Below is a small trained network, with its code and all its weights. Each question gives an input and a class and asks what happens when units are switched off, that is, made to give their printed mean instead of their output.

import numpy as np


def w(rows, s, z=0):
    codes = np.array(rows[::2]) - 128.0
    scale = np.full(codes.shape[1], s)
    scale[-1] = z or s
    return codes * scale


def norm(h):
    return h / np.sqrt((h * h).mean(-1, keepdims=True) + 1e-5)


def f(y):
    return y / 2 * (1 + np.tanh(0.7978845608 * (y + 0.044715 * y**3)))


def log_softmax(a):
    a = a - a.max(-1, keepdims=True)
    return a - np.log(np.exp(a).sum(-1, keepdims=True))


def net(x, mask):
    res = np.array(x, float).reshape(1, 6) / 4 @ E
    u = 0
    for l in range(4):
        y = f(norm(res) @ A[l][:, :-1].T + A[l][:, -1])
        res = res + np.where(mask[u : u + 7], y, B[l][:, -1]) @ B[l][:, :-1]
        u += 7
    return log_softmax(norm(res)[-1] @ U[:, :-1].T + U[:, -1])


A, B = {}, {}
E = w([
[128,130,126,130,133],'x0',
[140,113,157,66,97],'x1',
[22,79,252,111,130],'x2',
[115,168,129,159,2],'x3',
[99,25,91,163,40],'x4',
[130,127,128,128,126],'x5',
],0.0059)
A[0] = w([
[147,82,110,2,59,109],'L0N0',
[130,200,156,164,167,209],'L0N1',
[168,176,140,68,123,69],'L0N2',
[175,174,131,145,38,9],'L0N3',
[123,188,205,175,68,13],'L0N4',
[223,90,115,136,149,182],'L0N5',
[102,205,130,82,136,8],'L0N6',
],0.0085,0.0014)
B[0] = w([
[249,134,158,124,176,232],'L0N0',
[137,111,116,254,25,254],'L0N1',
[140,166,129,191,104,200],'L0N2',
[71,134,116,9,121,226],'L0N3',
[99,172,128,78,150,224],'L0N4',
[57,129,92,111,127,246],'L0N5',
[225,132,184,92,146,178],'L0N6',
],0.0082,0.0024)
A[1] = w([
[191,159,196,81,122,129],'L1N0',
[131,173,140,203,97,184],'L1N1',
[109,174,97,114,65,208],'L1N2',
[116,85,136,118,201,145],'L1N3',
[210,226,93,127,151,37],'L1N4',
[53,125,95,196,103,249],'L1N5',
[146,2,42,103,83,112],'L1N6',
],0.0084,0.0017)
B[1] = w([
[153,19,135,188,180,206],'L1N0',
[120,41,175,55,130,197],'L1N1',
[198,159,57,153,189,214],'L1N2',
[107,62,42,96,112,166],'L1N3',
[63,55,149,209,118,253],'L1N4',
[253,86,227,53,177,222],'L1N5',
[109,166,195,244,159,251],'L1N6',
],0.0078,0.0037)
A[2] = w([
[173,33,96,96,158,107],'L2N0',
[62,102,132,189,74,234],'L2N1',
[158,218,129,60,134,135],'L2N2',
[254,36,198,169,133,37],'L2N3',
[110,97,156,210,89,78],'L2N4',
[214,203,110,105,15,249],'L2N5',
[152,179,210,67,46,83],'L2N6',
],0.0076,0.0013)
B[2] = w([
[190,102,114,37,194,169],'L2N0',
[146,178,83,140,167,150],'L2N1',
[240,29,108,91,69,133],'L2N2',
[202,175,142,99,138,254],'L2N3',
[175,153,214,126,112,168],'L2N4',
[57,2,158,85,148,165],'L2N5',
[122,76,14,106,153,160],'L2N6',
],0.0076,0.0078)
A[3] = w([
[39,153,254,42,164,182],'L3N0',
[141,216,54,154,92,162],'L3N1',
[98,142,166,145,212,102],'L3N2',
[157,92,50,103,142,178],'L3N3',
[159,56,181,220,83,156],'L3N4',
[178,150,44,119,164,254],'L3N5',
[176,68,131,81,108,108],'L3N6',
],0.008,0.0029)
B[3] = w([
[86,132,134,191,33,241],'L3N0',
[121,121,105,156,83,132],'L3N1',
[149,117,95,92,154,185],'L3N2',
[125,114,139,98,78,213],'L3N3',
[87,255,132,163,150,238],'L3N4',
[116,98,142,127,32,255],'L3N5',
[197,90,147,136,152,228],'L3N6',
],0.013,0.004)
U = w([
[107,198,221,195,165,145],'0',
[24,79,137,199,22,172],'1',
[55,2,44,45,142,152],'2',
[144,106,170,122,131,180],'3',
[193,98,161,97,197,110],'4',
[130,104,189,141,106,133],'5',
[44,160,107,33,189,3],'6',
],0.0094,0.0074)

Each question gives the input, the list of numbers given to net, and the class t.
The units are the neurons (one row each of A and B). Each row of codes is followed by its name. A weight is (code - 128) times the scale printed after its matrix; where a second scale follows, it is the last column's (A, B and U).
mask holds one flag per neuron, layer by layer. A switched-off neuron (its flag False) gives its mean, the last column of its row in B, instead of its output. The means were averaged over made-up inputs and are rounded, as every weight is.
A unit's drop is (log p(t) with every unit on - log p(t) with that unit switched off) / (log p(t) with every unit on - log p(t) with every unit switched off).
The circuit of an input: a set's keep is (log p(t) with only the set's units on - log p(t) with every unit switched off) / (log p(t) with every unit on - log p(t) with every unit switched off). Starting from the 12 units with the biggest drops (on a tie, the unit counted first), units are removed one at a time, each time the one whose removal leaves the highest keep (on an exact tie, the one counted first), for as long as the keep stays at least 0.8.
circuit, biggest first: the units of the circuit, biggest drop first
top k neurons: the k neurons with the biggest drops, biggest first
k most important neurons of layer l: the k neurons of layer l with the biggest drops, biggest first
input [5,2,6,-1,-4,-3], class 1: top 2 neurons : [L3N0, L0N0]
input [8,7,8,-3,-2,1], class 1: most important neuron of layer 1 : [L1N5]
input [-7,8,-6,-3,8,5], class 0: circuit, biggest first : [L1N6, L3N4]
input [-6,4,-6,-1,-5,1], class 1: top 3 neurons : [L1N5, L0N5, L1N6]
input [0,7,6,-8,1,-3], class 2: 3 most important neurons of layer 1 : [L1N3, L1N5, L1N6]
input [1,-1,-6,0,-4,2], class 1: circuit, biggest first : [L1N4, L3N5]
input [7,-2,-5,-6,7,-2], class 0: top 2 neurons : [L1N6, L0N3]
input [-6,3,6,5,8,-5], class 0: circuit, biggest first : [L3N4, L3N5, L2N1]
input [8,-4,4,8,7,4], class 2: circuit, biggest first : [L1N4, L2N6, L0N1, L1N5]
input [0,5,-7,-5,0,-7], class 1: top 2 neurons : [L1N5, L0N5]
input [-7,6,8,-5,-5,3], class 1: top 4 neurons : [L3N0, L1N5, L1N2, L0N0]
input [1,-8,0,0,-2,-2], class 4: top 3 neurons : [L1N5, L1N1, L1N6]
input [3,-3,7,-4,8,3], class 0: circuit, biggest first : [L3N4, L3N5]
input [7,8,1,0,7,2], class 4: top 3 neurons : [L0N0, L0N1, L2N3]
input [-6,-2,-4,-6,8,1], class 0: circuit, biggest first : [L1N6, L3N4]
input [-5,8,0,7,8,0], class 0: 2 most important neurons of layer 2 : [L2N0, L2N4]
input [-2,-1,-7,-6,7,-4], class 0: circuit, biggest first : [L1N6]
input [-6,3,-4,4,7,-1], class 0: top 2 neurons : [L1N6, L2N5]
input [-6,-7,4,0,1,6], class 4: 3 most important neurons of layer 1 : [L1N5, L1N6, L1N4]
input [-4,2,8,-7,-4,-4], class 1: most important neuron of layer 3 : [L3N0]
input [-5,0,-8,1,-5,3], class 1: top 2 neurons : [L1N4, L1N6]
input [5,1,-1,7,-4,4], class 2: top 2 neurons : [L0N3, L2N5]
input [-3,4,-1,-6,-6,2], class 0: top 2 neurons : [L1N4, L0N1]
input [5,-3,-6,-7,-6,-2], class 2: top 3 neurons : [L1N6, L0N5, L3N0]
input [4,5,-1,7,4,-2], class 2: top 2 neurons : [L0N3, L2N5]
input [-3,7,-3,8,2,4], class 2: top 3 neurons : [L0N3, L2N5, L1N5]
input [-2,-8,8,-4,1,8], class 1: circuit, biggest first : [L3N0]
input [-3,-8,2,5,3,4], class 4: 2 most important neurons of layer 1 : [L1N5, L1N2]
input [-7,-6,8,1,-6,-2], class 1: 2 most important neurons of layer 0 : [L0N0, L0N4]
